Each row has a class, written as a number after it.
[ -87  -35  124  -45 -152  -45  -34  -97  -71   85   50  -27 -142   25
  378  166  -91  -27   59  -56  119   38   75  -23 -242  411   -4 -182
 -210  219   63   97    2 -225   62  237 -144 -135] -> 7
[  -6  636   65 -131  -93 -262  213 -150  273 -195  -30  -62   40 -242
  301  227 -241   70  150 -294  -42  121  129  133   71  -66 -116 -126
 -128  166  -11 -227  -87 -127   11  136  -57  196] -> 3
[  92    9  -63  201   28 -100 -325 -200 -244  -61  102 -175 -113 -155
  -18 -357   69   19  -16 -204 -708  -68   57  126 -421  -16 -244    7
 -162  321  242   34   11   98  305  132   99  -50] -> 7
[-330  -37  386   36  -70  160   -4  190   35  329   39  -86 -226   -9
  197  -56 -484  437  -76  140  364   77  106 -147  122  200  202 -152
 -125  335 -278  -85   58 -174  179  -57 -230  244] -> 4
[-121 -198  169   26  -31  199 -243 -169 -182  411  -86 -266 -289  -63
  355  -38  203   26  133   40  587  190  -13 -180 -371  138   34  -45
   80  -93  167  326  -49 -180  -58  178 -118  -30] -> 8
[ -18  137  -57 -217  -53  176  170 -229 -287  -23 -192 -284 -318 -299
   52  -21 -200 -308  -10 -328 -158   55  185  169  -94  180 -112  -43
  102 -308 -103   21 -135   -4  120  314 -165  -32] -> 1
[-150  -28  -29  -29  156  306   37  -21  235  230   76 -126 -311   -9
  335  175 -197  256  104  189  303  -31 -214   30  -12  165  105  -39
  -91  518 -152   -9 -140 -251  226  -55  -67  -95] -> 1
[ 135  464  103  256 -288 -140 -133 -250  318  -57 -327 -593 -105 -271
  -96  296  286  186  119  -42  236  193  161 -139  121  419 -429  191
   39   15 -106  184   74 -194 -355 -167  115   25] -> 4
[-218 -211  387  161  -15   98 -240   84   78  167  -53  192 -198 -241
  272 -306   24   61 -126 -271  160 -113  155  136  -98  208   98 -158
  -57  521   79  225  372  241  -37  356  -29  -14] -> 2
[  33  212 -201   39 -137   -1  -43 -287  -57  -15  -15 -182  -87 -103
  509  136 -275  -95   99  -16  103  -16   -4   85 -317   88   10  -41
  174  119  161  158   -1  -57   80 -121  -15  -37] -> 8
[  33  199   48  112  -10  -51 -147   18 -168    8  -98 -350  -13  -81
 -107  -66 -477  538   20 -328 -585   54  121   68   -7  190   56 -157
  -80  -14 -113  105 -135 -181  114 -299  198  223] -> 2
[  78   56  179   70   15  -98  -91  -18   44   61  207  509   17 -126
  138  -18   10  110 -126   22 -211 -209   33  -65 -256  -86   54  -86
 -299  538  186 -151   23 -151  299  234  142   74] -> 0
[-122  116 -267  199 -261  112  261 -178  356  -82  181   26   -5   67
  406   29    1 -100 -100  503  391 -143   54   61 -184   70   46  -12
  131   78   32 -105 -140  -36   35 -170  -39   75] -> 3
[-340  236  431  124 -109  -73  -49    2 -118   83  -68 -264  -44 -185
  387 -198 -346    8   58   31 -145  -29   35  250 -202 -338   31  -85
  150    1   89  193 -240 -112  253   86 -240  289] -> 5
[ -58  268  152   13 -149  -61  105 -135  158  -61  123  138  -21 -180
  434  175  -13  161  -45    0  351  170  128  -31   56  -54   53  -43
  -38  192 -187  -32  -39 -125  -31  146  -50   64] -> 7
[-166  -90 -243 -109 -109 -220  -41 -186 -169  -97 -266  173   53 -223
 -307 -572   48 -315 -259 -558 -244  203 -119  360  139 -421  -47  184
  -80 -551  289  -31  -91  367 -171  -97   -1  163] -> 4
[ -99  156   15   39  -38 -220  275   82  334   48 -253  404 -208 -154
 -159 -127 -235  283   81  111   49 -354  344   75  162  152  -59    3
 -239  373  -26   35 -168  119  273 -125 -100  180] -> 1
[-224   81   33 -196  164   81  100 -118   -8  171 -364 -404 -217  -59
  223  186 -709  297   96 -103  -58   59   35  109  -96  248   31  -23
   -6  -47  176   88 -216  -61  176  -80  138  134] -> 4
[ 299   66 -168   -8 -408 -294  -13 -292  -99 -495 -112  221  -72 -138
 -450  158  477 -350 -186 -188 -174  -45   99  131  -91   22 -369  196
  -16  -76 -123  -36  109 -153  -97   72  -36 -322] -> 3
[ 106    2 -325  -80 -451  263  116 -449 -523  -89  152 -110 -214  -81
  233   45  125 -290 -236 -228  217  -52  105  286 -530   26 -183 -101
   20  -62   28   39  -71  -56  247  158  -97 -145] -> 1
[  -8  -70 -141 -226  265 -280 -174  -90  247  -77   66  454  -46 -236
  133   -6   14 -279 -150 -641  329  -54 -351  236   -4   79   11   -8
  -48   33  516  223  119  249 -414  169  -13  -81] -> 7
[  44 -106  -34  -44  127 -268  -55 -252  143 -202  -37   24   34 -157
   59  -18   56  263 -149 -388 -146  132  -19 -100  159 -326  -34  115
   72 -345  324   45 -179  373  -41   73   70  145] -> 2
[  23   65  222  -44 -278   98   74  188 -158  107   78  121  -11   -6
   88  198  348 -244  -16 -383  673    9 -339 -142   38  289  195 -103
   33  379 -142   51  172   83 -450  204  134 -106] -> 5
[  18  405  -46  183  -52 -174  387  340  -62   74 -115   89  186  218
 -280  434    5  165   86  459  280  -52 -122 -172  154  317  103  110
   15  337 -409  195   -8  -61 -360 -350  284  -89] -> 2
[-140   65  257 -407 -117  -40  219 -430   48  169  128  204  160  -20
  668  197 -191 -250  -80  129  177 -250   15  -27  104   -6  -75   60
  184   73  364   85   29 -116  174  277 -156  -40] -> 5
[ 145 -393 -277   92    9  -47  172 -279  493 -255    4  230  248  171
 -526  139    9  388 -321   73 -167   89 -215   80  196 -101   16  220
  -22 -328 -175 -301  -90 -129   97 -173   96 -200] -> 7
[  45   50  592 -220  171 -220 -222 -102   47 -188 -374 -165  178 -105
 -101  286  -88  108 -112 -581 -241  111  143   97  455  288 -186   17
  -86 -110  270  109  115  -37 -481  311  300   47] -> 5
[-107  151  -18  167  -99  -28   80   88  119 -145 -199  -33   60  193
 -316  -88 -142 -367   74 -112  144   15  -36  262  -49  161   20 -186
 -236 -248   48 -211  -56 -101  -95  105 -155  179] -> 6
[ -86   26  227 -141 -232   82   38 -377  133  182   43 -530 -145 -218
  649   53  220  -26 -109 -287  283  -54 -272  -89 -389  -27 -383  136
  392  -11  362  -72 -423 -192   60  249 -244  221] -> 1
[-271 -141  168  232   64  -42  -12  -52  482 -163  181  141  -65  -18
   70 -211  -69   15 -128  152   97  -95 -141   50  -25 -316   50   -2
 -112  105  210 -286  -96   70  385  276 -333  135] -> 7
[-211  -89  203   84  -78 -234   28  -65  408 -176    9 -115 -121 -118
  -72 -119 -191  362  -32 -337 -244   -9  -19  151  259  -67 -171   -4
   91 -121  131  119 -232  249  187 -102   -8  290] -> 0
[-211 -267  336  -77  241 -170 -283 -117  224  314   28 -207  315  132
  180    8  220  111 -170 -277  107  170 -234 -259  393 -105   84    8
  229 -460  712  108 -221  -71 -370  180 -149  326] -> 6
[-327   58  385  234  163   91 -274  -47  357   75   46 -350 -225   58
  266 -211  241  268   87   56  233  255 -119  -93   51   17 -269  142
  -79  359   35 -152 -234 -173   38  200  -42  264] -> 4
[-132  -21   61  -46 -120    2  220   46  200   50 -219 -140  -80   99
   77  398 -321  311   56  147  136  -82   50   12  -67  187  -55   23
  -22   -4  -83  130 -160 -227  286 -164  -79  -26] -> 3
[-160 -592  235  -47  -36 -435   76   87  673  -52   94  537  204   42
  -34   29   42  402  -74  234 -207   67  205 -166  408 -199  197  -77
   45 -519  212  -90 -173  -31   34  -18 -176  122] -> 0
[ -95  -16  -97  -23 -153  247   62 -223  -68  158   67  -66   96 -202
  169   85  269  154 -310 -304  299  337   49   54  156  163   17  130
  -25   65 -264  -17  245 -135 -140  254  -49 -341] -> 2
[ -78 -146    5  -33 -119  -56  -35    3    4  -54  190   83 -100  -20
  348 -123  334 -354  -68 -151  276  103   86  126 -382   16  104 -162
   37  -29  231   20 -143  176  -93  239  -97  -16] -> 1
[ -90  232  468 -209  -58  -49   33  191  -98  145 -499 -356  -56 -140
  185  213  291 -278  102 -412  327  102  203  -66 -275  181   65  -46
  201  -77  310  397  -62  164 -263  360  203   94] -> 7
[ -20  264  209   81  255  -14   74 -234  281   74 -137   16 -273 -274
  320  179 -272  227  247 -104  -99 -296 -308  -40   15  -18  -96   30
   47  734  148   42 -141  116  259  287  182  112] -> 2
[ -98  -58 -118  272  -58  -40    2 -253 -284   92  -94   10  105  129
   55  -87  -46  135 -230  202  186   77   19 -207  -52 -168  222  117
   79 -192  166   -9 -262   -6   -7  -32 -134  122] -> 1
[ -70  313   90  207   31  136   59    7  222   98  136 -116  -40 -283
  472 -245 -255  640  112   62 -509 -179   43 -282  181  -92    9 -195
 -133  447    5 -269  213   98  124  166   94  351] -> 4
[-151   65  159  -66  -65 -169  194 -141  245 -151   22  359  135  182
  162  149   88 -122  -81  118  329  250   88  -31 -124 -295   64  149
   79  -58  -21 -236 -148 -132  241  269 -133   24] -> 0
[ -31   34  219 -167  -92 -147 -198 -248  144  109 -101    7 -131 -130
  281   12 -170   35   12 -230  197   76   77   31 -188   39    5  -61
 -111   93  199  101   36 -127  136   24 -117   61] -> 4
[  55 -112 -313 -162  -86  219  -27   25   32  298  -39  115   94   72
 -152  -21  -45  496 -147 -428 -131   89  -84 -105  287  583 -101  -27
 -386  -52 -219   93  505 -308 -210 -226   18 -177] -> 1
[  10 -115 -167   42 -145  -99  298  251  -50   44  -66 -286  298  188
 -100  -78 -537  159   34   -3 -217 -123   -7  134 -151  294 -116 -109
  237 -445  -95  -32   43  214 -211 -404  -26  163] -> 2
[-130 -211  383   -8   30 -287 -119   16  342  -68  215   38  284  -66
  239  -85  220   11 -319 -200 -219  110 -184  -85  131 -348   81   63
  193 -356  235  162   42  175 -120  201 -291   60] -> 5
[  31   71  -29   53  -33  162  -36   39  -82   69  -29 -119   67  203
    8  145 -141  135   18  -46   90  208  -35  181 -143  -46   32  -68
   70   82 -318  -21   -8 -358  122 -155  -76   16] -> 8
[ -99   22  -64   -4  -70  -38  -93  143  363  -65   77  -53   65  327
 -276  197  102 -186 -122  216  327   15   -9  206  228  353 -221   72
 -165   63    1   42   84 -303 -131 -391  -92  -31] -> 6
[ 260  326  -85 -130   57   52  205 -158   -3  207  160  208  141  -22
  470  565  474  -14   45   93  635  127   21 -235  -12   29    0  -21
  -68  386  -30   -8  -66  -85 -313  255  212  -87] -> 3
[   9   57  165 -105  167 -202  -20 -328  412  147 -151  -36   53 -221
  442  236 -171  324   46 -175 -113  -17   95 -175  252  246  -18  156
   78  162  124   53 -289 -261  114  157 -163  -87] -> 2
[ -52 -282 -142   83   67   92  116  133    7  157  359  119  115  228
  151 -281 -208  535  154  227 -511   66  121  -65  -57 -145   88 -197
  164 -183 -247 -160 -147 -107  356 -124  -71  184] -> 8
[-142  -22 -367  -28   40  105  170 -185  218   91   76   20 -168   51
   73 -284 -148  -72  178  105  -95  -16 -234   67   35 -242   31  -64
  249 -366   34  -67 -288 -103  168 -110 -264  237] -> 0
[-211 -184 -238  205  -59  155   90  164 -136   40  168   41  -39  285
  238 -376 -177  375   88  -42 -197   85 -240    2 -178 -241  126 -161
   82  -15 -121 -185 -201   98  146 -158  -27  326] -> 1
[  87 -174 -104  169 -273   74 -230 -137  -93 -149  136  -31   -3  -43
  136 -128  693  -95  -70 -303 -154  243  129   -7  145   90  -90   26
   -8  -99 -129  195   59    5 -128  125   19 -236] -> 8
[  35 -271 -181 -294   29 -127  -26   68   -4  206  265  899   -5   68
  218 -281  161 -373   88   20  173 -211   77    8 -315  -57  114 -116
 -319   16  300   86  120   86  221  126 -142 -114] -> 5
[-143  384   -8  458 -228  229  225 -229  -89   93  -74  -94   38 -186
  442    7  -72   84 -126 -128  -32   30    6  190 -232 -349    8  -41
  247  271   99  -13 -304  324  263  180  390  539] -> 6
[ -63  233  156  -81 -173  -83  100 -298   31  -68  -76  -75   31  -55
  339  260 -105   68   -7 -143  159  -87  -81   30 -115  -27  -58   46
  -16  115  233   70 -261 -204  200  115   63   38] -> 7
[-294  127  535   56  258  -63  -91  194  428  242  -69 -153  119 -208
  411 -177  197  184 -120 -101  159  394   -8 -239   95 -272  268 -126
   48  -14  308 -124   54  207 -459  411   61  473] -> 7
[ -95  139  314   31   -1  -87 -187   55   51  -61 -124  -86 -338 -159
   76  -32 -278  234  121  -66   -5  -52  215  -36  -44   62  -50 -203
 -203  267   79  -34  -10 -151  143  123 -124  256] -> 7
[  15   69 -143  106 -361 -196  -27 -224 -210  -38   78  222  338   36
   84  -58  166  -97 -227  -13 -145   52  161  255 -299 -206 -117    0
  -76    5  237 -109    9 -240   38  -14  -14  -12] -> 0
[ -65 -166   82 -198 -149   94  110  156 -286  166 -117  -66   -6   82
   46   30 -258  310   56 -175 -367 -317   35  170  -55  147 -216 -193
   -6  129  169   78   23  -49  125  -73  191  152] -> 4
[ 112 -147  106  300 -170 -255  -55 -268  225   80  133 -192  356  230
  145  328  243  198 -154 -196  358  152 -282   54  -77   96 -266  -27
  104   96  309   18 -206   95 -378  -55   86  185] -> 0
[-353 -108  160  210  255   88 -231  418  334  182 -141 -344  278  157
  -49 -112 -157  185   11  317 -184  345  167 -213  531 -139  367   -3
  235 -243   60 -249  197 -197 -108 -117 -297  174] -> 8
[-223  183  158 -101    1  -72  -65 -203  240   75 -193 -285 -190 -339
  206 -166  201   69 -136 -351  290  134   -9    2   53  -72 -229  120
   -9 -321  264  155 -208 -105 -224  191 -275  226] -> 3
[ -20   60  179  111 -129  224 -131 -199 -237  322   84 -103   41  -85
  346   70  -31  217  -83   56  296  -52   97 -117  -34   88   42  -24
   59  162   51  207   -6 -261  110   13   29   59] -> 8
[-305   81  114 -117  263  302   25  159  230  161  253   86  -43   92
  461  -63 -105  254  -16  187  359  113 -115 -187   21 -369  333 -114
  -45 -210  103  -46 -195 -262  193   95  -83  318] -> 0
[  50  433  270  -76 -277 -391   12 -637   -4  -43  120 -323  232 -435
  579   96  -80 -392 -232 -419  -27  -91  -31  298 -404   20 -453  -18
   98  -89  602  -86 -301 -165 -165  372 -207  201] -> 3
[  94 -249  132 -119   71 -248   75  165  -88  -26  148   78  130  -85
   57   -1 -205  435   88 -176 -716   31  -37 -106  -57   63 -252   40
  137 -163  -60 -114  -62  142  -19  -30  284   78] -> 1
[  45 -133   36   20 -117 -279   -7  212  100 -174  216  533  225   46
 -298  195  268  -24 -247  -30    4  -26 -110   -6   -4 -275  195  -21
 -137   18    9 -126   70 -188   66   51 -146 -172] -> 3
[  13  208 -168 -281   80  124  338  -60  244 -136 -376 -138 -246  -25
  181  158  242 -137  142 -214  -35   28  -67  -76  -79   27   -3  -42
   77 -213  196  104 -133  209 -211  260  290  108] -> 0
[ -50  439   61 -175 -368    0  250 -147  -40 -143 -152 -289 -270 -378
  716 -110 -205 -346  171 -242 -243 -226  138   39 -181  328 -451   20
   66   37    1   62  -25  145  -15  186  -35  174] -> 6
[-123  214  415  -91 -161  139  -68  -62   19   57    4  -69 -307 -256
  272 -279  -51  -12    2   95  115 -109  258   60 -147   -8  204 -153
 -162  580 -229   15  116 -205  274  200 -173  -64] -> 7
[ 130   66 -289  -23 -163 -164  276 -203  403 -228   35  220  294  -15
  227  -28  376 -343 -291  -27 -154 -126 -106  236 -164 -210  -94   81
  -83   63  182 -230  -29  140 -118  153 -125 -120] -> 6
[ -32  -94   38   30   60 -163   66  193  454 -107   96  230  177   39
  -11  -80   55  528  102 -270 -305    5   58  -53  374  -16  233 -284
 -270    5   34  -50   99  175  -92   28  115   82] -> 3
[ -85 -498 -273 -133  -84  -27  176  284 -152   37  373  268   76  320
 -182   -7   87 -233 -293  175  107  -93  -89  261 -221   36   10 -143
   23 -236   83  -69 -175   13  -12 -184 -173  -43] -> 2
